Known rows, with every step that occurs:
dufe > rodi > libok > tulobib > fader > narum > siruk: [ 201   37  -41   16  121   23 -111  147 -183  147   37    6  -98    0
  -13  -39  -23   -3  -15  -74  -49 -110   89  194  115 -130  135  -38
   75   89  -15   19 -110   90  120  -45 -131  -16  -34  107  169    1
   88 -224  -11  -78   67   71]
tulobib > dufe > rodi > libok: [ 131    2  -14  134   69   -6  -84  -37 -120  -13  -85   26 -167  105
 -124  -37  127   56  -82 -210 -300  -76  -52  225  146  171  237   88
  175  182  -10  108   38   46  482   45 -125 -137   71  144   60   41
  236 -186   54 -137  148  -55]
fader > dufe > tulobib > mabuti > dapo > narum > siruk: [  16    8 -143  -99   70   63   93   58 -116   77  209  168   90  -21
    6   38 -147   12 -196   14 -141   83  161 -178   56 -129   91 -190
   30   25    7  -95 -145  -56    7   11  -33  -24   39   15  141 -211
  -34 -122  195  -86  215  245]
tulobib > dapo > mabuti > siruk: [-512 -161  -61  -59  143   41  -52   43 -133   40  114   91  106  -49
    4    0 -138   -9   22  -24  -92  194  133  -62  113   -9   60 -106
  235  -13 -105  -74  -98 -145  183  121  -46  -47   33  -93  178 -130
 -104 -103  180  -82    6  267]
narum > vetu > fader > dufe > rodi > libok > siruk > mabuti > dapo > tulobib: [-353  132   -9 -119  -12   21  -34  -31  -23   11   31  163  -72  -35
   87  -79  -17  123  -64 -230  -65   10   21 -173  -82   28   46  -30
  103  186   47  -29  -57   22   71   54  -88  -85  -71   87  148  144
 -156 -104  278 -128  205 -146]
rikiz > tulobib > dufe > rodi > libok > siruk > narum > fader > vetu: [ 170   66  153 -120   28   27  -91   12  -62   43  -56  -44  -26  135
   41 -116  122  105  206  -67 -157 -156 -222   21   68  -61  148  120
  -47  123  -30   99  -94   -1  315   36  -65  -18   39  142   69   39
   57  -94  -23 -148  -48 -282]
fader > narum > mabuti > dapo > tulobib: [-194  -13 -165 -297   73   39   67  -55  -46  127  123  141  215  -59
   25  -79  -84   19   20  -94   87   27   86  -70   21 -106  139 -110
   85   38  -63  -78 -150  -68 -143   98 -134  -98 -150  -15  262  -10
  -59  -42  311 -115  349   64]
fader > vetu > narum > dapo: [ 305  -14 -188 -171   53   68  -47   50  -85  163   42   81  471   35
   83 -116    4   42   95   71   72 -191    0   35  131 -164  191  -13
  -51  -93 -158  -46 -169 -150 -251  129  -65  -30  -57   58   97  140
   62  125  109  -65  223   95]
vetu > tulobib > fader > narum > siruk: [ 399   -6  -63 -106  191   33  -73  119 -126  175   45 -112  181    2
   45  -91  -79    7  130   50   70 -159   33  212  142 -231  165  -17
   75  -81  -76  -26 -216   -6 -114   57  -95  -26  -19   88  193  -25
   61 -137   -5  -40   33  193]
siruk > dapo > tulobib > mabuti > narum > fader: [-255  183   70 -307   64   61  128 -119   19  -13  105  124  118   -9
   90  -90  -54   75  201  -31  106  -24  -32 -172   89   23  146  -90
  167  -90  -48  -10 -165   18  -39   26 -133   35  -23 -103  190   29
  -35  -25   35 -110  156  -28]
libok > tulobib > narum > fader > dufe: [ -34  347   25  -25   32   49   72 -130    5   -8   36  -53  152  134
   81    3   11   62   62  -46  -15 -106  -32  111   50   22  108   92
   75   69   48   63  -57  169   55  -94  -95   17  -39   22  140   79
   62  -14  138 -111  106 -173]
rikiz > dufe > tulobib > rodi > libok: [ 391   38  -61  139   92    5 -102  -32 -168  -24  -81   33   39  151
 -162   37   19    8   46 -171 -218   72  -14  255  120   53  277  112
   68  345    9  121 -100  -23  507  -52 -106 -241   80  134   23   33
  322 -190  226 -192  124  104]
narum > fader > dufe > rodi > rikiz > vetu: [ 228    5   31   70   38   31  146 -133  -87  -34 -145 -111  105  135
  -37  -70  203  201  180 -100 -236  -60  -94  153  118  119  155  180
  191  177   12   68   19  231  267  112  -85 -170 -210   -4   69  106
  170 -151 -235 -121  -41 -157]
dapo > tulobib > dufe > rodi: [ -92  -56   35  -77   81  -48   87 -137  -50   -6  -77  -67 -191   97
  -66  -76   55   55  -57 -230 -129  -23  -37  179  104   77  126  125
  191  134   23  104   49  172  277  197 -134 -179  -63   60   93  -36
  181 -105  146 -127   86 -185]
fader > dufe > rodi > libok > tulobib > narum > dapo > mabuti > siruk: [-348 -116 -113  -71   48   51   31   91 -101   16  166  175 -134  -20
   -4   62  -48  -30 -291 -185 -137  157  170  -77   24   50  131 -123
  118  177  -40  -54  -19  -96  230   26  -86   12   26    2  177  -89
 -200 -175  201 -106  135  120]
mabuti > dapo > narum > siruk: [-107  -29 -129 -120  102   50    2   72 -108   98  162  191   90  -25
   20   -1 -136   -5 -150  -40  -95   99   82  -53   57 -175  112 -188
   44 -105  -69  -89 -107   -1    8  149  -43  -43  -14   71  171 -110
   22 -187   46  -76  252  312]
libok > siruk > narum > mabuti > dapo > tulobib > rodi: [-409   17  -59 -195   62  -34   21  -53   18   43   37  168 -137    9
   27  -39 -147   63 -131 -177  -52   58  -27   12    6 -163  106  -73
   37  -39 -117  -28 -127   -2    7  122 -108 -249  -59   66  113  -14
   68 -273  299 -159   94  -12]
tulobib > dufe > rodi > libok > siruk > mabuti > narum > fader > vetu: [-119  119  132 -239   34   26 -116  -21  -24   83   -1   26  -76  110
  102 -107   98   88   92  -89  -76  -77 -201  -54   81   33  121   14
  -43   69  -43   70  -61  -37  314   26  -61   -9  -28  105  102  122
  -33  -48  -21 -147  154 -236]
mabuti > dapo > narum > fader > vetu > tulobib: [ 205   11  -75 -257   87   80  -32  -29   40   88   73 -138  353   91
  103 -146   86   21  188   22   36  -62 -210  -43   82 -128  229  156
   34  -41  -60   29 -162  -64 -177  193  -75  -35   86    6  192  -79
  -46   70   22 -106  135  131]
siruk > narum > dapo > tulobib > rikiz > vetu > fader > dufe > rodi: [ 240  106   11  -97  -82   -4  163 -107   61 -119 -102    0   20  111
   23  -39  110  142   12 -219  -35 -150 -111   42   12   89  111  113
  -61  186   56   43  -21  162  111  136  -91 -154 -171   60   64  117
  -33  -37   99 -119   18 -295]
vetu > narum > mabuti > dapo: [  49  -67 -159 -147   61   77   57   29  -43  117   77  208  298  -59
   47  -77  -57   34    5   74   30    9   51  -66   99  -92  202 -149
    1  -56 -145 -134 -179 -157 -169   76  -83  -80  -45   16  165  -37
  -13  -42  133  -62  354  221]
rikiz > vetu > tulobib > rodi > libok > siruk > dapo: [-415  104    4  271  151  -12 -263   89  -78   15  -27  139 -150  -11
   42  -58  -81  149  -74  -44 -273 -122  -85  121   24    0  177   97
  190  -27 -180   28 -170  -37   67  215  -93 -230  117  202   54  212
  186 -365  -29 -125 -142  157]
narum > vetu > tulobib > dapo > mabuti > siruk > libok: [-562 -103 -139  -29  264   32 -124   96 -208   23   85  -17  235    2
  -11  -31 -189  -47   54  -32  -43   82   34   86   67 -143  215  -34
  292 -219 -138  -78 -191 -168  -59  297  -41    0   78 -277  176  -61
  -21 -241   86  -60  123  149]
tulobib > rikiz > vetu > narum > fader: [ 369   47   16 -113   34   37  103  -84  -67   12  -98 -106  449  133
   71 -125   68  141  541  -50   77 -210 -172  206  165  -12  217  124
  -29  -84  -78   24 -175  -82  -59   84  -93   30 -205  -23  121  171
  183   53 -184  -74  -24  -96]
siruk > dapo > narum > fader > dufe > rodi > libok > tulobib > rikiz: [-289  187   44   73  -44  -16  -75  -62  -29 -111   15   61 -379  146
   42  -22   53   45  -59 -258  -63  -66 -209  121  -32  128  259   86
  -19    5   46  121   27  102  215  -16 -135 -118   -7  162  142  182
  151 -198   60 -177   17 -150]
siruk > tulobib > fader > dufe > rodi > rikiz > vetu: [ 164  -78   87   70  108   14   69 -100  -60  -48 -162  -79  -20   87
  -55  -71  113  170  107 -115 -217 -119    1  178   85  102  112  236
  278  220   -3   81   45  308  181  185 -138 -236 -166   31  118  104
  131 -163 -153 -121 -146 -143]
rodi > dufe > tulobib > narum > dapo > mabuti > siruk > libok: [-359 -164 -120  -62  282   33  -60   67 -248   10  132  119  154  -11
  -54  117 -198  -97  -83  -22  -57  217  238   86   24 -172  219 -135
  131   -3  -99  -69 -197 -132  184  197  -76  -22   -9 -188  118   51
  -10 -312  272  -80  339  101]
vetu > fader > dufe > tulobib > dapo > mabuti > siruk: [-236  -88  -70  -88   85   59  -23   12  -97   21   87   22  218  -29
   28   37  -97    5   53  -26  -77  204  179 -164   68   63   46  -64
   70  234   15  -74 -135 -148  276   23   -9  -24   -7 -125  141 -107
 -178    2  291 -108   44  132]
dufe > rodi > libok > siruk > dapo > tulobib: [-561  162   -7   80   99  -17 -154   14  -86   18   33  209 -219  -47
   24  -55  -57  109 -113 -175 -207  -53   70   -2  -54   18   70   15
  254   30  -79   49  -43   75   72  180 -147 -149    8  148  132  231
   78 -194  236 -142   20  -27]
dufe > tulobib > dapo > mabuti > siruk > narum: [-218  -70   -6 -130   75   46  -63   65 -101   -6  125  271   68  -54
  -19   22 -156   37   47  -11 -191  162  131 -120   52 -142  -14 -180
   81   18    2  -70 -137  -74  212   91  -58  -59    3   20  165 -233
  -81 -161  214 -133 -118  191]
dapo > narum > fader > dufe > rodi: [ 112  241  -14  -77  -44   38  107 -122   37  -49  -38  -63  -51  146
   33  -18  210   90  -78 -165 -132  -61  -73   87   82  187   91   68
   33  106   90   90   30  241  287   14  -85  -55  -69  -23   94  -29
   61  -84   16 -102  116 -232]
vetu > tulobib > dufe > rodi > libok > siruk > dapo > narum > mabuti: [-109  -53  -88 -131   33   19  -11   87  -19   38   79  200 -355   15
   62  -72  -22   80 -226 -127 -108  -40  -60 -104    9   15  272  -67
   88  -57 -142  -59  -90  -75  131  160  -88 -141    2  141  168  -23
   -1 -261   27 -114  133   54]
dapo > tulobib > dufe > rodi > rikiz > vetu > fader: [ 238 -101   80  -87   53  -14  122 -167  -47  -37 -204 -150  147  106
   -5 -110  105  133  305 -161  -75  -36  -46   31   78   68  139  230
  121  301    4   49  -27  189  268  233 -105 -171 -269   -5   76  246
   78   -5  -80 -145    3 -137]
dapo > mabuti > narum > fader > vetu > tulobib > rodi > rikiz: [ 148  -88  -62 -300   88    7   51 -121    7   38  -50 -184  -42  165
   55 -126  129   43  105  -60  -29   42 -193   32  113  -16  301   89
  117  -15  -74   58  -46   22  142   86  -91 -220  -45   -3  127   98
   64 -130  -75 -191   31   78]
tulobib > fader > dufe > rodi > libok > siruk > dapo > narum: [-279  193   53   18   34   10 -185   42   31    5   74  216 -408   24
  106   22   14   65 -309 -162 -231  -81   96  -78  -15  188   93  -14
   76   27  -38   28  -11  174  276   65 -118  -77   -4   78  129  177
    8 -300   79 -101 -125  -30]
rikiz > dufe > tulobib > rodi > libok > siruk > narum: [  92  220   79   86   47  -12 -147   62  -99  -33  -51  250 -180   95
  -36   57  -86   77  -24  -87 -297   59  -12  127   -9 -166   73    0
   -8  102  -30   58 -115  105  328  -17  -94 -213   44  268   17   43
  204 -345  233 -179 -131   50]
siruk > dapo > narum > mabuti: [-176   29  -89 -198   41   59  -24   29  -56   49  117  277  -17   -5
   71  -65  -78   55  -49  -46   11  -15    9 -107   26  -74  158 -151
   48 -159 -134  -82 -134  -38   67  171  -75 -105 -121   43  219   18
   22 -103   66 -116  191  153]
vetu > tulobib > dapo > narum > fader > dufe > rodi > rikiz: [ 258   40  -95  -33   -1   32  183 -134   39  -50  -38 -141 -150  127
   16  -85  210  108  -83  -26 -166   11  -72  -45   86  171  258   83
  283   78   49   53   72  245   96  -10 -102 -186   14    2  101   -3
   36 -180  -72 -103   52  -57]
libok > siruk > narum > vetu > tulobib > mabuti > dapo: [-216   23   29  -34   84   45   38   57  -38   29  119  150   37  -46
   70 -119 -132   81   24   98 -123  -10  -54 -170   61 -217   83  -24
  226 -246 -108  -88 -193  -71 -382   63  -73  -55  213   -7  133 -182
  -41 -187  131  -54  -65  276]
rikiz > dufe > rodi > libok > tulobib > fader > vetu: [ 183   21  173  -13  112   27 -175   27 -102   68  -61  -68  -83  136
    1  -48   68  -36  105  -96   14  -62  -56  140   90  -65  163  286
   76  299  -33  153   -8  206  307   52 -148 -124    1   67  106  122
   74   34  158 -143  -76  -96]
mabuti > narum > vetu > tulobib > fader > dufe > rodi: [ 440   94   81 -121   44   24   86  -45   43   -9  -41  -95 -116  128
   16  -72  127   68  -19 -144  -78  -98  -97  128  118  156  149  199
  120   53   91   68   11  183   84    1  -90  -68   45  -72  130 -120
   36  -84    9  -74 -121 -118]
dufe > rodi > rikiz > vetu > narum: [ 469  -66  -77   54   67   11  101  -22 -118   39 -141    4  263   96
  -27  -96  115  139  274   40 -211 -150   12  167  168   35  129  129
  162   28  -76   13  -54   42  -26  164 -137 -119 -188   37   88  157
  174  -37 -205  -85 -130  149]
siruk > narum > vetu > fader > dufe > rodi > rikiz > tulobib: [ 611   -8  112   22   -2   30  138  -44 -100  -92 -145  -54  -37  138
  -49 -125  155  114  243  -18 -217    0 -112    5   13   25  164  154
  144  177  108   59  -41  164  222   -6  -76 -154   47  111   84  -17
   87 -177 -101 -138 -148  -10]
narum > siruk > dapo > tulobib > dufe > rodi > rikiz: [-143 -163   -6  -23  122  -41   63  -81  -99   15  -57  -14 -392   20
  -35 -109   30  102 -183 -110 -140   10   -2   54   50   15  220  -48
  264   73  -17   41   79  231  259  180 -108 -254 -112  150   88  156
  150 -268  -29 -139  110  -71]
vetu > tulobib > mabuti > siruk: [-151  -87    5   36  198   38   26   56 -113   13   88  -12  164  -21
  -27  -67 -124   -1  117  101 -130   79    7   15  120 -160   74   16
  300 -153 -119  -16 -170 -152 -107  116 -104  -42  224   -4  158 -195
  -56  -50  168  -65  -54  427]
dapo > narum > mabuti > siruk > libok > tulobib > dufe: [-662  -74  -28 -119  186  -21  -75  -12 -136   59   61   70 -195   61
    0   23 -201  -79 -181 -159  -19  137    2  136    4 -167  220  -17
   61  -35  -72  -12  -71   65  252  245 -111 -109  -91    1  166  -58
  127 -291  153 -149  263  -51]
rodi > rikiz > tulobib > mabuti: [ 158  -67   85  145  133   34  155  -38 -198  -44  -11  -18   63   67
  -81 -114   -6   51  251  157 -235   13   35  -40  117  -87  170   99
  429  -26 -102   41 -143  -28   -3   -3 -150 -160  229   68   95  -81
  136 -105   74 -102  -93  305]

Rows:
[  85   93  -35  -55   19   25  -71  100 -127   50   26  293  -94   37
  -16  -22  -83  118   10  -84 -237   10  -19   19   10 -220  120 -107
  -39  -48 -106  -41 -168 -116  182  -33  -57 -164  -14  180   90  -60
  144 -246  216 -172   51   17]
dufe > tulobib > rodi > libok > siruk > narum > mabuti
[-280   69   16  112   29   33 -130    3  -37   12   -1  189   45  -32
   56    3  -45  133 -108  -75 -241   96   41 -116  -21   35   77  -45
  -43  340   -9  -40 -194  -73  260   36  -51 -214   10  182   28   76
  -37 -274  182 -137  196   18]
rikiz > vetu > fader > dufe > tulobib > rodi > libok > siruk > mabuti > dapo
[  78   40  187  -48  149   18 -212   52  -59   45 -101  -58  -94   98
   28  -73   21   17   91  -79  -13 -157  -38  121   45  -54   92  248
  122  219  -95  136  -22  185  172  113 -131 -132   36  100  118  196
   15   -1  173 -121  -81 -163]
rikiz > dufe > rodi > libok > siruk > tulobib > fader > vetu
[  62  176  -83 -224   19   81  163 -119   75  -18   39  -72  273   94
  101   -4   43  118  108  -41   32  -62  -92  -45  116  163  226   92
  100  119    9  -34 -125    4   65   19  -57  -49  -56  -92  156  -93
  -93  -30  -12  -99   75 -115]
rikiz > vetu > tulobib > dapo > mabuti > narum > fader > dufe
[-441   67  -39 -222   95   33  -35   22 -184   44  111  165   54   70
   36  -57 -169   -8  148 -119   13   87  -27  -46   73  -72  135    1
  213 -229  -15  -66  -95  -34  -90   89  -39   37  -39 -275  221  -84
   69 -149   -1 -120   16   74]
siruk > libok > tulobib > dapo > mabuti > narum > vetu
[-104    6  105 -265  133   -4  -64  -50   27   92   -6 -112  -40  106
  138 -139  -37   70   92  -14   26  -64 -253   44   70 -116  209  114
   33  -45  -79   37 -136  -57   73  182  -66 -121   40  201  120   -3
   16  -87   32 -129   84  -82]
libok > siruk > mabuti > narum > fader > vetu > tulobib > dufe
[  11   36  -77  -32  -16   69  121    3   16    5   96  200    5  -16
   11   -7   -7    9 -188  -49  -56   45   73 -188   24   69  204  -75
   44  245  -34  -78  -80  -20    5  -64 -104  -49   41   11  156  -14
 -155 -102  187  -94  373   59]
vetu > fader > dufe > rodi > libok > tulobib > narum > mabuti > dapo
[-234   61   40 -109   79   67   24   25   28   48  119   66  134  -37
  118 -117  -56   71   46  150  -62  -46  -87 -225   67 -209  109  -19
  134 -136 -139  -54 -219  -74 -316   70  -89  -41  200   13  116 -116
 -130  -96  141  -67   47  152]
libok > siruk > narum > fader > vetu > tulobib > mabuti > dapo
[ 143   65   75 -137   40   44  -10   45 -162   13   85  151  109   47
   -9  -70 -133  109  223  -46 -129  -32  -49  -29   67 -181  -52  -55
   34 -154  110  -39 -126  -52   40  -66    9   73  -28  -94  163 -198
   41  -54  136 -119 -242   42]
fader > dufe > tulobib > mabuti > siruk > narum > vetu
[ -97  156   21 -104  -19   33  186 -131   73  -64   38   36  -63   41
   43  -46   97  103 -131 -133  -53  -48    5  -57   37  156   80  -47
  142  205   77   39  -15  156  116   20 -122  -63  -37   31  129  -13
 -122  -96  131  -80  224 -243]
siruk > mabuti > dapo > tulobib > narum > fader > dufe > rodi
[ 557 -196  -92 -151   74   49   87   17  -41  117   -6  -92  135   20
   26 -140  124   75   39  -48   36 -130   28   95  148  -26  300   76
  125   98  -77  -22 -143   80 -146   89 -132 -129 -103   -3  147   19
   49 -214 -122  -35   58    0]
dufe > rodi > rikiz > vetu > tulobib > fader > narum > dapo
[-169  -19  -79  -97  107   48  -91  112 -102   65  137  144   75  -17
   88 -108 -156   67    6   94  -10  -37  -51 -126   47 -263   83 -136
  197 -117 -100  -57 -179 -112  -71  229  -57 -141   72  245  172 -101
 -121  -73   38  -85  132  281]
fader > vetu > tulobib > dapo > narum > siruk > mabuti
[ 305   35    8   11   81   20   76   16  -12   -9 -108  -61    3   49
   -2  -34   52  120  -24  -89  -78 -251   49  195  108   81   69  135
  112  191   12   44  -23  206   59  134 -124 -104  -88   43  104   -4
   21  -66  -39  -57  -70 -182]
rikiz > vetu > narum > siruk > tulobib > fader > dufe > rodi
[-266  172   49  -78   19    0  156 -116   23  -38   -2   49 -391   37
   77  -65  103  144 -173  -39 -174   10   13 -170   -3  153  124  -46
  263   17    0   33   53  248   90  -45 -129 -150  -46   17   93  194
  -37 -230   37 -131   22 -150]
libok > siruk > dapo > tulobib > mabuti > narum > fader > dufe > rodi > rikiz
[ 235  -28   25  -97   95   26  243  -49  -23  -45   25   66    8   72
  -51  -78   29   64  108   73 -219   40  -53  -92  154   41  163   93
  351  -77  -69    4  -80   12 -141   96 -160 -136  129  -36  145 -162
   -4 -113 -106 -103  -82  340]
dufe > rodi > rikiz > vetu > tulobib > mabuti > narum
[ 211  -46  -22  -80   46   14  124 -123  -18   13  -53  -63 -199   69
   -2  -74  163   96 -171 -156 -108  -12   72   44   43   94  229   69
  226  160   19   56  100  293  171   14 -132 -219 -113   42   91  155
   67 -156  120 -115   96 -199]
narum > dapo > tulobib > fader > dufe > rodi > rikiz
[ 420  -72    9 -142   34   26  185 -122  -44   28 -152 -159  209  122
   41 -136  167  165  349  -66   -9 -161 -114  146  192   86  246  109
   60  101  -28   31  -72   83  147   95 -105  -26 -251  -29   79  126
  169  -57 -291  -81   24 -218]
tulobib > dufe > rodi > rikiz > vetu > narum > fader
[   7   72 -197  137  210    8    1   76 -206   35  -74  -21  219   66
  -39   16  -42   56  -73   42 -172 -161   67  257   76 -115  222  -47
  142  -79 -115  -34 -119   62   -2  266  -88  -91 -127  -56   47  208
  134 -266 -113  -62  233  -26]
fader > dufe > rodi > rikiz > vetu > narum > siruk > libok
[-572    5  -74    5  112   38 -138  125 -173   30  156  261 -180  -61
   60    1 -163   19 -149  -81  -75  -28  149  -79   14  -82  145 -158
  199   20 -127  -57 -114  -67  154  164  -98  -46  -11  117  194  119
  -45 -183   69 -135   59  215]
rodi > libok > tulobib > narum > siruk > dapo > mabuti
[  -7   99   -8  -21   78   10   -6 -128   31  -66 -168 -139  181   93
   31   -9   12  113   80  -82  -59  -74  -56  113   22   85   56  145
    8  265   27   37  -56  171  241  123  -63 -200 -166   32   92  213
  -23  -61   50 -160   30  -95]
mabuti > siruk > tulobib > rodi > rikiz > vetu > fader > dufe
[-181   42  110    3   73  -33    7  -41  -79  -93  -39  128 -204   96
   13    9 -139   10   16 -158   98  139 -100  107  -65  -76  258   27
  100  145  -89   47  -70   46  188   81 -136 -287  -37  301  103  249
   44 -210  339 -135  145   55]
rodi > libok > siruk > mabuti > dapo > tulobib > rikiz > dufe
